Below are the code and all the weights of a small trained network. Each question names an input and a class and asks about switching units off, where a switched-off unit gives its printed mean instead of its output.

import numpy as np


def w(rows, s, z=0):
    codes = np.array(rows[::2]) - 128.0
    scale = np.full(codes.shape[1], s)
    scale[-1] = z or s
    return codes * scale


def f(y):
    return np.maximum(y, 0)


def log_softmax(a):
    a = a - a.max(-1, keepdims=True)
    return a - np.log(np.exp(a).sum(-1, keepdims=True))


def net(x, mask):
    res = np.array(x, float).reshape(1, 8) / 4 @ E
    y = f(res @ A[0][:, :-1].T + A[0][:, -1])
    res = res + np.where(mask, y, B[0][:, -1]) @ B[0][:, :-1]
    return log_softmax(res[-1] @ U[:, :-1].T + U[:, -1])


A, B = {}, {}
E = w([
[128,124,131,125,124,127],'x0',
[125,147,1,41,58,191],'x1',
[73,108,119,207,167,254],'x2',
[201,19,41,154,203,89],'x3',
[242,102,163,179,35,165],'x4',
[127,118,134,119,126,131],'x5',
[128,127,126,130,127,127],'x6',
[128,127,127,127,128,129],'x7',
],0.006)
A[0] = w([
[182,91,158,175,65,139,24],'neuron 1',
[192,135,167,126,80,145,124],'neuron 2',
[119,208,185,88,55,95,131],'neuron 3',
[57,123,128,104,227,68,137],'neuron 4',
[177,118,157,92,101,5,97],'neuron 5',
[90,150,49,73,120,133,182],'neuron 6',
[190,109,130,149,87,140,69],'neuron 7',
[103,102,227,185,191,106,59],'neuron 8',
[84,185,241,135,106,116,109],'neuron 9',
[128,130,23,95,66,144,26],'neuron 10',
[114,132,43,104,55,165,45],'neuron 11',
[143,210,167,61,63,36,156],'neuron 12',
[83,227,147,100,58,197,169],'neuron 13',
[88,126,145,195,142,173,70],'neuron 14',
[141,114,220,187,201,67,64],'neuron 15',
[220,135,165,120,66,147,79],'neuron 16',
[208,110,168,175,87,126,99],'neuron 17',
[44,128,121,94,208,73,72],'neuron 18',
[113,128,212,182,212,110,83],'neuron 19',
[126,128,200,203,145,74,32],'neuron 20',
[104,169,35,75,123,226,116],'neuron 21',
[64,117,119,102,159,109,3],'neuron 22',
[216,123,92,56,124,1,82],'neuron 23',
[56,128,124,78,183,82,59],'neuron 24',
[103,75,96,210,170,225,202],'neuron 25',
[194,112,148,176,96,145,85],'neuron 26',
[147,58,94,121,170,116,6],'neuron 27',
[172,124,146,183,106,201,125],'neuron 28',
[223,106,154,150,74,116,117],'neuron 29',
[34,246,219,155,114,196,124],'neuron 30',
[66,134,106,105,164,64,91],'neuron 31',
[235,54,57,180,246,94,185],'neuron 32',
[25,161,111,97,184,109,210],'neuron 33',
],0.0063,0.0041)
B[0] = w([
[55,215,88,105,64,166,153],'neuron 1',
[71,167,92,157,66,162,174],'neuron 2',
[102,22,68,145,155,82,210],'neuron 3',
[88,185,104,171,60,191,200],'neuron 4',
[189,114,157,189,248,206,184],'neuron 5',
[165,136,177,119,89,173,210],'neuron 6',
[72,200,120,121,59,155,151],'neuron 7',
[226,162,190,26,98,97,189],'neuron 8',
[117,37,56,85,127,76,204],'neuron 9',
[224,156,201,22,81,60,172],'neuron 10',
[217,169,217,34,114,63,178],'neuron 11',
[179,87,143,216,208,195,222],'neuron 12',
[114,33,74,141,169,76,253],'neuron 13',
[163,93,164,184,195,187,164],'neuron 14',
[202,164,165,21,76,95,195],'neuron 15',
[67,197,84,147,68,190,172],'neuron 16',
[47,181,92,146,55,162,174],'neuron 17',
[61,214,113,153,57,187,177],'neuron 18',
[216,140,172,37,95,105,192],'neuron 19',
[202,200,187,23,75,80,167],'neuron 20',
[220,136,218,49,122,96,224],'neuron 21',
[2,243,44,195,54,223,137],'neuron 22',
[197,121,147,231,253,195,187],'neuron 23',
[65,202,88,158,59,202,163],'neuron 24',
[206,112,164,193,218,162,250],'neuron 25',
[66,175,95,114,62,167,162],'neuron 26',
[35,69,26,112,80,52,144],'neuron 27',
[83,155,119,198,145,172,187],'neuron 28',
[57,168,109,164,79,169,179],'neuron 29',
[103,35,44,116,161,57,254],'neuron 30',
[59,169,126,156,68,189,163],'neuron 31',
[52,42,34,87,87,41,244],'neuron 32',
[135,175,132,169,83,215,230],'neuron 33',
],0.0063,0.0059)
U = w([
[37,254,101,155,50,187,53],'0',
[227,176,210,7,88,69,58],'1',
[121,125,130,149,156,127,255],'2',
[72,29,32,116,140,39,28],'3',
[193,128,169,218,253,209,40],'4',
],0.0091,0.0082)

Each question gives the input, the list of numbers given to net, and the class t.
The units are the neurons (one row each of A and B). Each row of codes is followed by its name. A weight is (code - 128) times the scale printed after its matrix; where a second scale follows, it is the last column's (A, B and U).
mask holds one flag per neuron, in row order. A switched-off neuron (its flag False) gives its mean, the last column of its row in B, instead of its output. The means were averaged over made-up inputs and are rounded, as every weight is.
A unit's drop is (log p(t) with every unit on - log p(t) with that unit switched off) / (log p(t) with every unit on - log p(t) with every unit switched off).
The circuit of an input: a set's keep is (log p(t) with only the set's units on - log p(t) with every unit switched off) / (log p(t) with every unit on - log p(t) with every unit switched off). Starting from the 12 units with the biggest drops (on a tie, the unit counted first), units are removed one at a time, each time the one whose removal leaves the highest keep (on an exact tie, the one counted first), for as long as the keep stays at least 0.8.
units of the circuit, in order: the units of the circuit, biggest drop first
most important unit: the unit with the biggest drop
k most important neurons: the k neurons with the biggest drops, biggest first
drop when u is switched off: that unit's drop, to one decimal
input [8,-6,5,-8,-6,-8,3,-7], class 3: units of the circuit, in order : [neuron 30]
input [-8,5,6,-1,0,-4,-6,5], class 4: units of the circuit, in order : [neuron 25; neuron 32]
input [0,6,8,-4,2,3,5,-2], class 4: units of the circuit, in order : [neuron 25; neuron 32]
input [-1,-8,4,4,-8,6,-1,-6], class 0: units of the circuit, in order : [neuron 4; neuron 18]
input [-8,0,-8,3,-6,6,-2,3], class 4: units of the circuit, in order : [neuron 23; neuron 5]
input [1,-7,-8,-8,1,6,-8,-4], class 3: units of the circuit, in order : [neuron 3; neuron 9]
input [1,-6,0,-8,6,2,-6,7], class 3: 2 most important neurons : [neuron 30; neuron 9]
input [0,-8,-2,1,8,-7,2,3], class 0: 2 most important neurons : [neuron 17; neuron 29]
input [-5,6,2,-4,2,-1,5,4], class 1: units of the circuit, in order : [neuron 21; neuron 11]
input [-1,4,-1,-1,-3,-6,1,-3], class 1: units of the circuit, in order : [neuron 21; neuron 28; neuron 6]
input [2,-7,2,2,-6,8,0,0], class 1: 4 most important neurons : [neuron 8; neuron 19; neuron 15; neuron 20]
input [0,8,5,6,6,3,-6,-2], class 1: units of the circuit, in order : [neuron 10; neuron 11]
input [-2,0,-5,4,4,2,5,-1], class 4: 3 most important neurons : [neuron 23; neuron 5; neuron 30]
input [-5,8,5,3,-5,0,-4,-6], class 1: units of the circuit, in order : [neuron 21; neuron 10]
input [-8,3,7,4,-3,2,4,-2], class 4: units of the circuit, in order : [neuron 25]
input [-2,4,-7,3,0,-7,-1,2], class 4: units of the circuit, in order : [neuron 23; neuron 5]
input [-8,-7,8,-8,4,-4,-4,-1], class 3: 3 most important neurons : [neuron 30; neuron 9; neuron 13]
input [7,5,6,-2,4,6,6,3], class 4: 2 most important neurons : [neuron 25; neuron 32]
input [-3,6,8,-8,-6,-7,1,-7], class 3: 2 most important neurons : [neuron 30; neuron 13]
input [5,-8,4,-1,8,-1,2,0], class 0: most important unit : neuron 17
input [-7,5,-1,-5,-1,4,7,3], class 1: 3 most important neurons : [neuron 21; neuron 32; neuron 11]
input [6,-7,6,-5,0,-7,8,5], class 1: 2 most important neurons : [neuron 8; neuron 19]
input [3,8,7,-5,7,2,8,-7], class 1: 3 most important neurons : [neuron 21; neuron 11; neuron 10]
input [-8,-3,-8,-1,-5,8,-8,2], class 4: drop when neuron 11 is switched off : 0.0
input [0,7,5,-8,-4,5,4,1], class 3: drop when neuron 15 is switched off : 0.1
input [5,-2,-7,8,8,-1,5,4], class 0: drop when neuron 29 is switched off : 0.2
input [1,-2,2,7,5,-2,7,2], class 3: units of the circuit, in order : [neuron 32]
input [0,4,2,-7,-1,0,6,6], class 3: drop when neuron 13 is switched off : 0.2
